How the points are linked:
at | ^ ! % & $
Gaz | Sib Zun Lis Pon Gor
Nom | Kek Des Fad Rud Lag
Fum | Lar Mun Ket Mef Pof
Bet | Goz Rof Kuv Nof Fes
Lar | Fad Sol Kiz Gor Nof
Sig | Nom Dit Lar Zun Sol
Gor | Fum Mel Kur Fad Goz
Niz | Nup Lar Tud Lis Kiz
Nak | Kur Bet Kek Kiz Kuv
Til | Nak Vum Nom Ket Des
Pev | Dit Sib Mun Kuv Muf
Vud | Pon Sig Niz Gaz Lar
Rud | Sig Pev Fum Kek Mun
Zun | Rud Gil Gor Nom Mel
Vum | Bet Guk Des Pof Pon
Lis | Muf Gor Bib Nup Kur
Kuv | Gil Fes Gom Dit Ges
Nup | Ges Fad Guk Muf Til
Des | Kuv Pon Lag Pev Nup
Kek | Zun Kuv Mef Sig Gom
Sib | Vud Rud Muf Fes Fum
Tud | Guk Kiz Vud Bib Sig
Bib | Dil Kur Gaz Guk Zun
Pon | Fes Nom Nup Sib Fad
Mun | Sol Muf Pof Gom Dil
Fad | Mef Lag Til Fum Vum
Sol | Lag Niz Nof Mel Tud
Muf | Niz Fum Dil Ges Ket
Nof | Vum Tud Dit Goz Vud
Lag | Gom Nup Vum Mun Guk
Fes | Gaz Kek Ges Vud Mef
Kur | Ket Goz Zun Til Gil
Pof | Nof Dil Pev Bet Sib
Gom | Mel Ges Bet Sol Rof
Rof | Bib Nak Fes Tud Kek
Ket | Kiz Pof Rud Nak Pev
Mef | Gor Gom Nak Lar Bet
Guk | Rof Til Pon Dil Nom
Gil | Pev Gaz Mel Des Lis
Goz | Pof Bib Gil Vum Gaz
Mel | Mun Lis Goz Lag Bib
Dil | Tud Ket Sib Rof Rud
Dit | Des Vud Sol Gil Niz
Ges | Lis Mef Rof Niz Nak
Kiz | Til Nof Sig Kur Dit

In the rows, 56 means zero.

The rows follow the links: the fewer symbols apart two points are, the more alike their rows tend to be.

Each row is also shifted at random along 4 hidden directions that mean nothing.

Some points, each with a row of numbers:
Gom	[54, 47, 56, 52, 57, 63, 58, 52, 55, 57, 50, 61, 57, 55, 45, 46, 56, 62, 47, 59, 56, 57, 64, 61, 50, 56, 55, 62, 46, 60, 40, 59, 66, 55, 49, 56, 51, 54, 55, 58, 57, 50, 60, 57, 43, 57, 48, 54, 53, 55, 53, 51, 48, 64, 57, 60, 56, 50, 56, 42, 52, 47, 59]
Dit	[66, 55, 48, 48, 55, 61, 63, 50, 70, 52, 64, 33, 59, 64, 53, 64, 57, 63, 62, 55, 61, 54, 47, 56, 57, 53, 52, 60, 65, 70, 60, 65, 66, 48, 66, 52, 52, 64, 59, 50, 61, 70, 51, 53, 57, 63, 58, 57, 63, 54, 42, 58, 66, 47, 50, 52, 56, 57, 58, 59, 44, 55, 50]
Sol	[51, 51, 50, 42, 49, 60, 64, 46, 67, 62, 54, 54, 62, 52, 49, 50, 55, 62, 48, 47, 56, 52, 63, 67, 59, 57, 58, 58, 55, 62, 40, 53, 68, 51, 61, 56, 46, 60, 54, 55, 60, 63, 69, 62, 54, 65, 49, 53, 57, 51, 48, 46, 54, 50, 58, 59, 63, 53, 59, 47, 52, 54, 66]
Tud	[52, 58, 55, 60, 60, 58, 40, 48, 55, 58, 61, 41, 59, 58, 54, 64, 54, 48, 70, 55, 49, 56, 61, 54, 71, 53, 44, 41, 59, 54, 67, 58, 50, 59, 63, 54, 57, 62, 45, 71, 53, 57, 48, 56, 68, 58, 57, 51, 64, 60, 60, 72, 63, 53, 52, 51, 62, 74, 38, 79, 65, 48, 55]
Bet	[60, 58, 59, 56, 60, 56, 42, 64, 54, 55, 60, 57, 56, 54, 58, 49, 54, 49, 59, 58, 57, 55, 51, 38, 43, 60, 62, 66, 58, 54, 56, 64, 62, 56, 47, 56, 53, 48, 56, 55, 46, 51, 46, 66, 48, 51, 58, 60, 51, 60, 56, 52, 60, 66, 57, 54, 59, 51, 53, 59, 61, 50, 51]
Goz	[56, 54, 60, 59, 61, 55, 54, 60, 54, 60, 62, 68, 60, 48, 57, 49, 44, 56, 62, 52, 50, 53, 57, 47, 46, 62, 68, 61, 61, 51, 57, 60, 66, 54, 48, 52, 58, 51, 69, 58, 53, 54, 49, 69, 49, 57, 63, 57, 51, 59, 63, 52, 62, 47, 64, 55, 58, 51, 62, 64, 52, 64, 58]
Pev	[64, 56, 49, 55, 64, 58, 65, 40, 58, 60, 66, 30, 67, 52, 51, 65, 52, 53, 72, 52, 59, 48, 60, 59, 67, 63, 54, 57, 60, 65, 56, 56, 65, 58, 72, 50, 67, 74, 68, 58, 58, 70, 47, 62, 68, 66, 57, 50, 69, 56, 62, 70, 65, 40, 63, 40, 65, 67, 61, 89, 42, 52, 55]
Pon	[54, 68, 63, 59, 50, 54, 53, 67, 52, 51, 45, 68, 67, 60, 64, 60, 64, 52, 37, 57, 70, 67, 48, 65, 54, 51, 51, 50, 46, 53, 68, 65, 56, 50, 44, 63, 52, 55, 53, 60, 55, 47, 61, 40, 55, 45, 54, 52, 41, 56, 54, 50, 53, 73, 50, 70, 57, 54, 46, 49, 68, 47, 64]
Sib	[50, 60, 56, 64, 57, 52, 62, 45, 52, 61, 49, 40, 72, 58, 62, 63, 59, 55, 58, 56, 68, 57, 52, 76, 68, 53, 47, 46, 58, 52, 65, 62, 57, 55, 62, 61, 68, 68, 63, 55, 61, 68, 47, 48, 70, 65, 50, 48, 56, 51, 62, 63, 62, 45, 55, 50, 54, 78, 48, 95, 51, 54, 57]
Nup	[65, 54, 58, 49, 52, 55, 77, 56, 71, 57, 57, 60, 41, 57, 47, 48, 58, 75, 43, 42, 58, 48, 58, 72, 49, 64, 66, 64, 74, 73, 41, 60, 68, 50, 46, 31, 50, 49, 67, 49, 72, 71, 72, 54, 58, 59, 70, 72, 56, 63, 44, 44, 57, 59, 46, 68, 56, 44, 65, 14, 55, 101, 68]
Kiz	[58, 61, 52, 55, 53, 56, 55, 66, 55, 43, 62, 59, 47, 52, 60, 56, 58, 59, 60, 53, 51, 70, 54, 49, 59, 56, 60, 50, 58, 56, 66, 45, 47, 52, 58, 63, 50, 60, 47, 56, 55, 54, 64, 51, 55, 57, 58, 59, 64, 64, 60, 59, 51, 56, 58, 58, 55, 49, 60, 43, 56, 54, 58]
Ges	[60, 64, 65, 63, 56, 56, 57, 58, 48, 43, 50, 45, 59, 60, 57, 63, 55, 54, 64, 58, 59, 63, 59, 54, 58, 50, 53, 54, 49, 62, 64, 57, 54, 60, 60, 56, 63, 58, 56, 60, 49, 54, 47, 52, 66, 53, 60, 59, 58, 63, 55, 77, 63, 63, 50, 55, 61, 66, 56, 74, 64, 52, 55]
Bib	[54, 51, 65, 58, 66, 56, 64, 49, 62, 63, 53, 41, 59, 60, 52, 50, 60, 58, 57, 62, 57, 51, 60, 65, 58, 49, 51, 55, 60, 67, 51, 63, 61, 62, 57, 50, 59, 50, 60, 56, 65, 66, 46, 62, 59, 60, 54, 67, 59, 52, 51, 64, 57, 45, 53, 50, 61, 64, 53, 56, 58, 69, 50]
Niz	[63, 57, 52, 58, 47, 54, 64, 57, 52, 47, 29, 52, 75, 66, 65, 70, 73, 59, 38, 48, 78, 78, 58, 83, 67, 43, 53, 50, 46, 63, 50, 50, 53, 43, 63, 68, 58, 69, 62, 64, 60, 57, 67, 31, 64, 55, 44, 42, 51, 53, 48, 52, 46, 65, 50, 69, 59, 64, 53, 51, 50, 33, 66]
Kur	[61, 55, 53, 61, 63, 61, 50, 70, 61, 48, 62, 50, 52, 61, 59, 57, 67, 57, 62, 73, 55, 57, 42, 36, 49, 38, 64, 59, 59, 67, 61, 59, 46, 53, 58, 65, 59, 49, 50, 36, 62, 58, 44, 50, 57, 52, 60, 70, 66, 52, 58, 61, 52, 57, 59, 61, 53, 47, 65, 41, 60, 67, 35]
Fum	[50, 62, 62, 64, 60, 57, 42, 64, 44, 49, 63, 76, 49, 42, 73, 54, 55, 44, 66, 55, 52, 62, 63, 49, 50, 66, 58, 42, 55, 35, 73, 43, 43, 54, 47, 62, 57, 54, 50, 59, 48, 39, 60, 62, 50, 60, 62, 53, 50, 61, 69, 57, 56, 49, 64, 51, 54, 65, 62, 64, 62, 41, 57]
Gil	[63, 50, 56, 63, 60, 58, 54, 71, 49, 46, 53, 69, 52, 54, 63, 50, 55, 53, 46, 55, 51, 65, 62, 45, 45, 59, 75, 63, 53, 54, 47, 50, 59, 55, 55, 57, 55, 48, 60, 49, 51, 42, 61, 59, 50, 56, 58, 61, 58, 62, 54, 57, 56, 57, 67, 67, 63, 47, 69, 35, 59, 47, 55]

From each start, follow one symbol. Which point do you reach?
Answers are names.
---
[64, 63, 56, 56, 60, 55, 56, 53, 52, 53, 66, 39, 53, 49, 47, 57, 47, 59, 73, 59, 55, 45, 57, 41, 55, 62, 58, 60, 62, 68, 56, 60, 65, 62, 58, 48, 59, 62, 57, 58, 49, 63, 44, 61, 58, 56, 64, 62, 66, 66, 60, 73, 69, 48, 62, 46, 55, 57, 64, 78, 52, 57, 51]
%	Gom
---
[52, 52, 63, 62, 65, 56, 50, 47, 43, 59, 37, 52, 66, 64, 51, 59, 58, 53, 48, 62, 60, 66, 60, 67, 65, 44, 39, 54, 36, 55, 54, 59, 56, 63, 55, 63, 66, 59, 54, 65, 49, 49, 54, 48, 69, 53, 47, 52, 53, 55, 57, 68, 44, 68, 51, 53, 59, 70, 47, 77, 62, 38, 52]
%	Fes
---
[51, 50, 59, 56, 51, 62, 52, 69, 50, 53, 47, 69, 55, 58, 60, 54, 54, 50, 42, 53, 53, 64, 66, 60, 61, 54, 53, 57, 54, 57, 52, 54, 56, 54, 51, 54, 52, 47, 50, 67, 57, 47, 67, 48, 58, 52, 56, 51, 51, 53, 51, 57, 51, 70, 56, 63, 63, 54, 48, 41, 72, 54, 65]
$	Nom
---
[53, 55, 59, 65, 56, 51, 59, 56, 58, 59, 53, 61, 53, 54, 60, 48, 55, 58, 50, 52, 53, 45, 62, 64, 43, 64, 65, 58, 63, 56, 49, 64, 64, 53, 44, 48, 63, 49, 65, 55, 62, 57, 55, 62, 53, 63, 68, 63, 45, 55, 61, 45, 60, 52, 58, 59, 58, 57, 63, 47, 57, 79, 63]
%	Lis
---
[57, 52, 55, 60, 56, 55, 67, 50, 42, 49, 58, 58, 52, 50, 63, 58, 49, 61, 64, 55, 50, 56, 70, 61, 64, 69, 59, 60, 57, 48, 62, 36, 51, 55, 64, 53, 66, 61, 59, 63, 55, 60, 67, 59, 62, 61, 55, 49, 67, 58, 68, 58, 50, 49, 64, 57, 55, 62, 66, 65, 47, 51, 68]
^	Kiz
---
[61, 55, 59, 67, 62, 50, 58, 62, 52, 43, 50, 55, 58, 56, 61, 59, 54, 53, 55, 58, 56, 55, 63, 58, 53, 55, 61, 55, 52, 54, 59, 52, 58, 57, 54, 55, 70, 52, 66, 55, 53, 50, 56, 52, 63, 51, 65, 56, 58, 55, 58, 68, 54, 57, 63, 60, 64, 63, 59, 56, 60, 57, 61]
!	Gor
---
[58, 56, 54, 55, 53, 58, 54, 49, 57, 61, 72, 50, 65, 55, 58, 57, 58, 52, 67, 55, 55, 51, 52, 53, 54, 63, 59, 52, 64, 50, 60, 66, 58, 54, 58, 58, 64, 63, 63, 52, 56, 64, 45, 61, 60, 61, 58, 56, 57, 53, 59, 57, 70, 37, 58, 48, 52, 62, 54, 78, 48, 50, 53]
^	Nof
---
[49, 61, 68, 67, 59, 51, 44, 66, 35, 53, 31, 68, 68, 62, 65, 68, 58, 52, 34, 56, 65, 71, 60, 66, 60, 50, 49, 53, 34, 44, 61, 57, 54, 59, 42, 72, 67, 60, 61, 69, 43, 45, 55, 43, 58, 47, 48, 48, 43, 54, 60, 60, 49, 67, 56, 66, 59, 68, 51, 78, 62, 29, 61]
%	Ges
---
[55, 63, 54, 49, 48, 51, 60, 56, 57, 56, 46, 63, 64, 54, 62, 60, 63, 67, 48, 52, 61, 63, 52, 65, 58, 53, 52, 59, 54, 46, 55, 58, 52, 54, 48, 69, 51, 61, 55, 54, 64, 60, 66, 46, 52, 56, 50, 50, 47, 50, 58, 44, 51, 57, 55, 60, 49, 50, 56, 50, 51, 54, 60]
%	Kiz
---
[55, 58, 51, 48, 46, 54, 56, 57, 56, 55, 56, 70, 61, 51, 61, 54, 52, 56, 46, 50, 57, 63, 56, 58, 51, 65, 58, 53, 61, 52, 52, 54, 61, 47, 55, 63, 48, 59, 62, 57, 55, 52, 70, 59, 48, 57, 53, 50, 49, 55, 52, 43, 57, 55, 63, 61, 55, 53, 59, 51, 51, 48, 69]
^	Vum
---
[57, 59, 49, 54, 47, 50, 77, 45, 73, 63, 55, 41, 65, 65, 58, 61, 71, 67, 45, 51, 72, 55, 52, 77, 63, 45, 54, 49, 68, 62, 52, 69, 65, 46, 55, 56, 54, 63, 68, 53, 72, 79, 56, 46, 58, 57, 61, 53, 51, 46, 49, 40, 58, 53, 49, 56, 52, 57, 52, 46, 47, 75, 62]
^	Pon
---
[54, 60, 51, 49, 52, 53, 69, 44, 61, 72, 55, 34, 65, 62, 51, 59, 70, 70, 55, 67, 72, 48, 39, 67, 60, 43, 46, 71, 62, 67, 51, 78, 58, 62, 51, 55, 57, 64, 58, 48, 68, 86, 37, 47, 55, 63, 52, 59, 55, 47, 56, 49, 60, 52, 45, 47, 41, 49, 60, 60, 44, 82, 40]
&	Lar
---
[52, 46, 58, 53, 59, 59, 53, 58, 53, 61, 56, 69, 58, 48, 50, 42, 47, 52, 52, 57, 49, 51, 72, 54, 49, 61, 57, 60, 48, 53, 43, 50, 55, 59, 57, 60, 59, 52, 59, 58, 52, 43, 64, 66, 54, 62, 51, 51, 57, 54, 57, 58, 50, 53, 69, 53, 63, 57, 60, 60, 55, 43, 60]
!	Lis
---
[50, 59, 55, 65, 62, 55, 54, 61, 45, 60, 57, 59, 60, 56, 64, 55, 56, 53, 64, 70, 57, 58, 54, 49, 55, 55, 50, 52, 51, 48, 63, 58, 44, 59, 51, 72, 67, 61, 53, 49, 56, 56, 45, 55, 53, 53, 53, 60, 48, 56, 66, 60, 62, 56, 58, 50, 52, 60, 57, 71, 53, 50, 46]
%	Kur
